Below is a small trained network, with its code and all its weights. Each question gives an input and a target symbol and asks what happens when units are switched off, that is, made to give their printed mean instead of their output.

import numpy as np


def w(rows, s, z=0):
    codes = np.array(rows[::2]) - 128.0
    scale = np.full(codes.shape[1], s)
    scale[-1] = z or s
    return codes * scale


def norm(h):
    return h / np.sqrt((h * h).mean(-1, keepdims=True) + 1e-5)


def f(y):
    return np.maximum(y, 0)


def softmax(a):
    e = np.exp(a - a.max(-1, keepdims=True))
    return e / e.sum(-1, keepdims=True)


def log_softmax(a):
    a = a - a.max(-1, keepdims=True)
    return a - np.log(np.exp(a).sum(-1, keepdims=True))


def net(x, mask):
    ids = ['αγδζηλξπτψω'.index(c) for c in x.split()]
    T = len(ids)
    res = E[ids] + P[:T]
    r = norm(res)
    for j in range(2):
        rows = slice(3 * j, 3 * j + 3)
        q, k, v = (r @ M[0][rows].T for M in (Q, K, V))
        z = softmax(np.where(np.tri(T) > 0, q @ k.T / 3**0.5, -1e9)) @ v
        o = O[0][rows]
        res = res + np.where(mask[j], z, o[:, -1]) @ o[:, :-1]
    y = f(norm(res) @ A[0][:, :-1].T + A[0][:, -1])
    res = res + np.where(mask[2:14], y, B[0][:, -1]) @ B[0][:, :-1]
    return log_softmax(norm(res)[-1] @ U[:, :-1].T + U[:, -1])


Q, K, V, O, A, B = {}, {}, {}, {}, {}, {}
E = w([
[133,95,154,129],'α',
[135,88,155,131],'γ',
[141,156,173,151],'δ',
[129,85,87,93],'ζ',
[137,114,91,101],'η',
[105,98,150,69],'λ',
[123,188,108,143],'ξ',
[166,121,154,178],'π',
[164,151,5,146],'τ',
[189,128,171,109],'ψ',
[85,106,122,124],'ω',
],0.024)
P = w([
[172,57,228,166],'0',
[180,80,171,162],'1',
[179,105,144,157],'2',
[170,121,129,155],'3',
[162,145,108,150],'4',
[155,175,97,149],'5',
[150,194,96,155],'6',
[142,216,73,159],'7',
[146,223,65,162],'8',
[145,231,52,162],'9',
[135,252,38,159],'10',
[135,247,29,160],'11',
[136,234,28,155],'12',
[132,189,13,150],'13',
],0.0031)
Q[0] = w([
[207,126,229,204],'H1',
[107,59,213,185],'H1',
[153,205,151,151],'H1',
[159,92,85,7],'H2',
[187,72,215,98],'H2',
[108,92,65,65],'H2',
],0.011)
K[0] = w([
[254,180,122,134],'H1',
[239,129,152,195],'H1',
[101,246,205,69],'H1',
[86,62,153,3],'H2',
[199,67,85,166],'H2',
[75,87,123,41],'H2',
],0.0084)
V[0] = w([
[135,174,20,254],'H1',
[227,90,131,107],'H1',
[215,122,152,119],'H1',
[155,190,143,70],'H2',
[198,72,156,104],'H2',
[136,136,173,182],'H2',
],0.0088)
O[0] = w([
[126,188,195,224,26],'H1',
[166,180,137,112,211],'H1',
[223,142,176,147,169],'H1',
[118,106,114,29,99],'H2',
[164,179,125,189,254],'H2',
[142,2,165,92,104],'H2',
],0.0048,0.0029)
A[0] = w([
[128,122,122,131,105],'N1',
[94,43,202,159,192],'N2',
[171,57,36,118,109],'N3',
[236,192,61,152,167],'N4',
[204,196,200,147,253],'N5',
[103,169,78,116,126],'N6',
[143,129,187,53,231],'N7',
[152,182,124,119,121],'N8',
[182,42,48,91,108],'N9',
[177,161,128,145,231],'N10',
[86,160,93,89,188],'N11',
[2,119,89,208,173],'N12',
],0.0074,0.0047)
B[0] = w([
[120,116,118,149,128],'N1',
[104,255,132,115,180],'N2',
[122,151,138,168,200],'N3',
[94,81,132,130,236],'N4',
[96,69,97,136,254],'N5',
[124,124,173,107,174],'N6',
[140,151,66,83,199],'N7',
[141,96,111,162,148],'N8',
[104,181,196,138,205],'N9',
[66,62,98,115,219],'N10',
[180,175,159,161,202],'N11',
[250,121,171,124,178],'N12',
],0.0086,0.0068)
U = w([
[92,113,120,115,23],'α',
[67,104,141,100,52],'γ',
[52,93,133,103,60],'δ',
[18,197,154,153,119],'ζ',
[112,88,76,140,159],'η',
[115,191,98,2,157],'λ',
[132,84,178,222,129],'ξ',
[186,44,82,95,159],'π',
[57,106,174,77,41],'τ',
[106,172,50,175,254],'ψ',
[214,193,169,142,162],'ω',
],0.014,0.0067)

Each question gives the input, a string of symbols that net reads in full, and the target symbol t.
The units are the heads (3 rows each of Q, K, V and O) and the neurons (one row each of A and B). Each row of codes is followed by its name. A weight is (code - 128) times the scale printed after its matrix; where a second scale follows, it is the last column's (O, A, B and U).
mask holds one flag per unit, heads first, then neurons. A switched-off unit (its flag False) gives its mean, the last column of its rows in O or B, instead of its output. The means were averaged over made-up inputs and are rounded, as every weight is.
A unit's drop is (log p(t) with every unit on - log p(t) with that unit switched off) / (log p(t) with every unit on - log p(t) with every unit switched off).
The circuit of an input: a set's keep is (log p(t) with only the set's units on - log p(t) with every unit switched off) / (log p(t) with every unit on - log p(t) with every unit switched off). Starting from the 12 units with the biggest drops (on a tie, the unit counted first), units are removed one at a time, each time the one whose removal leaves the highest keep (on an exact tie, the one counted first), for as long as the keep stays at least 0.8.
units of the circuit, in order: the units of the circuit, biggest drop first
top k neurons: the k neurons with the biggest drops, biggest first
heads that matter: for each layer, one digit per head in row order, 1 if its drop is at least 0.15 and else 0, layers parted by /
drop of u: that unit's drop, to one decimal
input λ ψ ζ λ ζ ξ π ζ α η ξ ζ, target λ: units of the circuit, in order => [N5; N9]
input λ α π λ τ ω ζ ζ, target ω: top 3 neurons => [N10; N5; N12]
input λ δ ψ α, target π: heads that matter => 11
input α δ ζ ξ ζ, target ζ: units of the circuit, in order => [N9; H2; N3; N7]
input π δ π ψ ξ ψ α δ π ζ, target ψ: units of the circuit, in order => [H2]
input ψ π ζ ζ γ ω ζ π δ δ λ ζ ξ, target λ: units of the circuit, in order => [H1; H2]
input ζ ζ ψ π ζ ζ π ξ ζ π ζ ζ, target ψ: units of the circuit, in order => [H2; N3]
input π ζ λ π ψ ψ τ γ λ γ ζ, target λ: units of the circuit, in order => [N9; N5]
input η π ψ π λ τ δ ζ ξ ζ π ξ, target λ: units of the circuit, in order => [H2; H1]
input ζ ξ δ, target ζ: units of the circuit, in order => [N2; H2; N12]
input ζ ξ ψ δ, target π: top 3 neurons => [N5; N9; N7]
input τ ξ δ ξ ξ λ α, target ζ: heads that matter => 10
input γ ξ π α ξ π ζ ω η, target ω: top 2 neurons => [N12; N5]
input ξ λ ζ π η, target λ: units of the circuit, in order => [N9]
input η δ ψ δ ψ τ ω λ ω λ ω ζ, target ω: top 4 neurons => [N12; N10; N5; N11]
input α ζ π ξ, target ξ: top 3 neurons => [N12; N7; N2]
input ζ η ψ α τ λ ψ ζ π, target π: drop of H1 => 0.4
input ζ ψ λ η ζ τ ζ ψ δ, target π: drop of H1 => 0.2
input α γ ζ ζ α π ζ ζ π ζ δ ψ ζ ψ, target π: drop of N2 => 0.0
input π ω η ω ξ ζ δ ω, target ω: units of the circuit, in order => [N12]
